Below is a small trained network, with its code and all its weights. Each question gives an input and a class and asks what happens when units are switched off, that is, made to give their printed mean instead of their output.

import numpy as np


def w(rows, s, z=0):
    codes = np.array(rows[::2]) - 128.0
    scale = np.full(codes.shape[1], s)
    scale[-1] = z or s
    return codes * scale


def f(y):
    return y / 2 * (1 + np.tanh(0.7978845608 * (y + 0.044715 * y**3)))


def log_softmax(a):
    a = a - a.max(-1, keepdims=True)
    return a - np.log(np.exp(a).sum(-1, keepdims=True))


def net(x, mask):
    res = np.array(x, float).reshape(1, 6) / 4 @ E
    y = f(res @ A[0][:, :-1].T + A[0][:, -1])
    res = res + np.where(mask, y, B[0][:, -1]) @ B[0][:, :-1]
    return log_softmax(res[-1] @ U[:, :-1].T + U[:, -1])


A, B = {}, {}
E = w([
[56,122,102,134,32,122,51,67,129],'x0',
[102,104,235,106,214,51,89,74,105],'x1',
[201,202,109,76,106,58,74,144,199],'x2',
[171,122,52,79,185,159,103,61,50],'x3',
[182,26,101,113,76,75,183,77,174],'x4',
[90,116,102,94,189,179,134,98,254],'x5',
],0.0078)
A[0] = w([
[70,59,140,207,140,174,192,123,64,3],'n1',
[196,125,157,109,210,109,206,182,112,91],'n2',
[193,28,124,111,66,69,185,101,112,52],'n3',
[188,145,160,125,193,144,204,175,113,36],'n4',
[178,127,47,79,156,152,125,78,61,70],'n5',
[174,147,68,161,91,183,167,174,137,37],'n6',
[190,127,65,89,146,163,96,75,48,69],'n7',
[57,156,119,57,198,205,136,117,222,122],'n8',
[103,230,153,142,139,153,78,194,43,84],'n9',
[179,45,122,132,107,70,162,85,153,41],'n10',
[90,237,77,141,128,199,112,195,112,108],'n11',
[167,133,159,169,67,68,123,184,36,80],'n12',
[102,70,246,127,184,31,73,88,129,48],'n13',
[178,203,134,61,117,52,78,135,171,33],'n14',
[186,149,125,166,83,68,125,144,2,53],'n15',
[170,42,104,110,86,76,184,114,137,56],'n16',
[189,190,107,81,122,65,88,161,180,26],'n17',
[155,128,67,159,64,172,151,173,148,66],'n18',
[165,128,71,80,163,141,78,75,65,95],'n19',
[209,149,143,141,184,155,227,180,127,118],'n20',
[197,210,106,93,100,72,80,145,168,39],'n21',
[88,146,177,169,101,109,156,166,207,76],'n22',
[138,142,56,153,76,171,146,162,137,47],'n23',
[53,146,104,148,31,111,42,66,89,63],'n24',
[44,54,142,160,146,189,177,129,93,43],'n25',
[102,144,207,207,49,60,154,209,161,114],'n26',
[190,48,74,128,63,113,196,114,149,30],'n27',
[58,109,102,113,71,140,62,64,155,72],'n28',
[136,149,69,144,67,187,168,157,139,50],'n29',
[160,139,68,79,173,139,101,72,75,85],'n30',
],0.0068,0.0019)
B[0] = w([
[200,211,77,170,81,208,179,20,89,225],'n1',
[141,117,177,65,37,186,58,130,141,221],'n2',
[111,151,121,194,184,145,58,147,148,239],'n3',
[136,126,167,99,60,178,57,132,134,198],'n4',
[63,155,156,145,125,155,178,177,173,216],'n5',
[106,125,162,56,139,80,129,91,71,198],'n6',
[68,149,139,135,135,164,195,192,176,217],'n7',
[173,28,24,138,186,107,88,128,159,233],'n8',
[141,107,95,216,203,113,30,162,132,225],'n9',
[109,148,137,192,188,127,50,144,112,216],'n10',
[109,171,176,153,191,74,67,128,88,223],'n11',
[142,61,17,78,170,140,141,126,192,213],'n12',
[78,170,161,29,188,54,155,90,54,255],'n13',
[161,192,101,184,112,172,182,36,77,216],'n14',
[149,35,2,69,168,120,139,111,198,225],'n15',
[101,160,151,190,169,145,52,140,141,219],'n16',
[169,202,90,159,94,184,169,42,93,204],'n17',
[74,147,166,49,186,64,140,120,66,202],'n18',
[54,175,172,127,118,143,185,176,185,209],'n19',
[155,91,165,72,32,190,58,143,154,230],'n20',
[158,189,114,176,89,193,176,44,83,210],'n21',
[76,148,102,139,158,142,181,148,177,198],'n22',
[112,145,162,61,157,72,133,98,88,191],'n23',
[148,103,184,70,32,191,67,141,156,228],'n24',
[186,190,91,164,86,197,170,30,85,218],'n25',
[37,160,124,125,143,171,196,174,198,242],'n26',
[104,162,164,174,203,104,51,140,80,235],'n27',
[160,90,145,91,61,152,81,158,163,202],'n28',
[91,138,149,49,173,50,139,91,71,199],'n29',
[55,172,159,144,129,140,183,192,164,201],'n30',
],0.0073,0.0056)
U = w([
[166,169,111,188,93,164,196,53,75,118],'0',
[95,139,182,41,170,59,148,110,54,127],'1',
[118,139,151,226,183,116,40,161,112,102],'2',
[146,103,179,69,24,163,75,152,149,121],'3',
[68,146,145,148,128,143,246,199,190,109],'4',
[155,62,20,100,169,117,147,122,176,192],'5',
[168,90,149,147,110,81,158,156,119,254],'6',
[169,90,142,153,103,80,170,150,102,39],'7',
],0.013,0.0057)

Each question gives the input, the list of numbers given to net, and the class t.
The units are the neurons (one row each of A and B). Each row of codes is followed by its name. A weight is (code - 128) times the scale printed after its matrix; where a second scale follows, it is the last column's (A, B and U).
mask holds one flag per neuron, in row order. A switched-off neuron (its flag False) gives its mean, the last column of its row in B, instead of its output. The means were averaged over made-up inputs and are rounded, as every weight is.
A unit's drop is (log p(t) with every unit on - log p(t) with that unit switched off) / (log p(t) with every unit on - log p(t) with every unit switched off).
The circuit of an input: a set's keep is (log p(t) with only the set's units on - log p(t) with every unit switched off) / (log p(t) with every unit on - log p(t) with every unit switched off). Starting from the 12 units with the biggest drops (on a tie, the unit counted first), units are removed one at a time, each time the one whose removal leaves the highest keep (on an exact tie, the one counted first), for as long as the keep stays at least 0.8.
circuit, biggest first: the units of the circuit, biggest drop first
unit that matters most: the unit with the biggest drop
k most important neurons: the k neurons with the biggest drops, biggest first
drop of u: that unit's drop, to one decimal
input [-3,6,-6,2,-2,-6], class 0: circuit, biggest first : n1
input [1,7,5,3,8,4], class 2: 2 most important neurons : n10, n3
input [-1,-6,-2,-4,-2,-7], class 5: circuit, biggest first : n12, n15
input [-7,0,1,-5,-5,2], class 3: circuit, biggest first : n20, n2
input [4,0,1,2,-4,-6], class 5: circuit, biggest first : n15, n12
input [7,-3,-5,2,0,-3], class 3: 2 most important neurons : n24, n28
input [-7,6,3,5,-2,2], class 3: circuit, biggest first : n2, n20
input [8,2,-8,4,-7,8], class 0: 2 most important neurons : n25, n1
input [0,7,-6,4,8,6], class 2: circuit, biggest first : n10, n16
input [8,-5,2,8,-5,-4], class 3: 4 most important neurons : n24, n28, n26, n22
input [-5,0,-4,-4,6,-4], class 2: circuit, biggest first : n3, n27
input [8,5,-3,-4,8,3], class 2: 3 most important neurons : n10, n3, n16
input [-7,-7,2,8,1,-4], class 4: 2 most important neurons : n7, n5
input [6,-2,6,3,2,-3], class 0: unit that matters most : n21
input [7,5,-7,1,-7,-8], class 5: 2 most important neurons : n15, n12
input [5,7,-1,-3,-7,4], class 1: 2 most important neurons : n13, n3
input [-6,-6,-3,-4,0,-1], class 1: 2 most important neurons : n18, n29
input [1,-6,8,8,-7,0], class 0: 4 most important neurons : n21, n17, n14, n26
input [-8,-6,-5,2,-8,7], class 2: 2 most important neurons : n11, n8
input [8,0,8,-4,6,0], class 0: unit that matters most : n14
input [-7,-3,-1,-4,-3,-6], class 3: 3 most important neurons : n20, n2, n4
input [8,2,-7,-5,-1,-2], class 3: 4 most important neurons : n24, n28, n14, n21
input [7,3,4,1,-4,-8], class 5: 3 most important neurons : n15, n12, n9
input [7,6,7,1,-2,7], class 0: drop of n14 : 0.7
input [2,3,3,-5,-1,0], class 4: drop of n26 : 0.2
input [8,-2,-6,0,-3,-2], class 3: drop of n28 : 0.4
input [7,7,-1,-8,5,-3], class 4: circuit, biggest first : n26
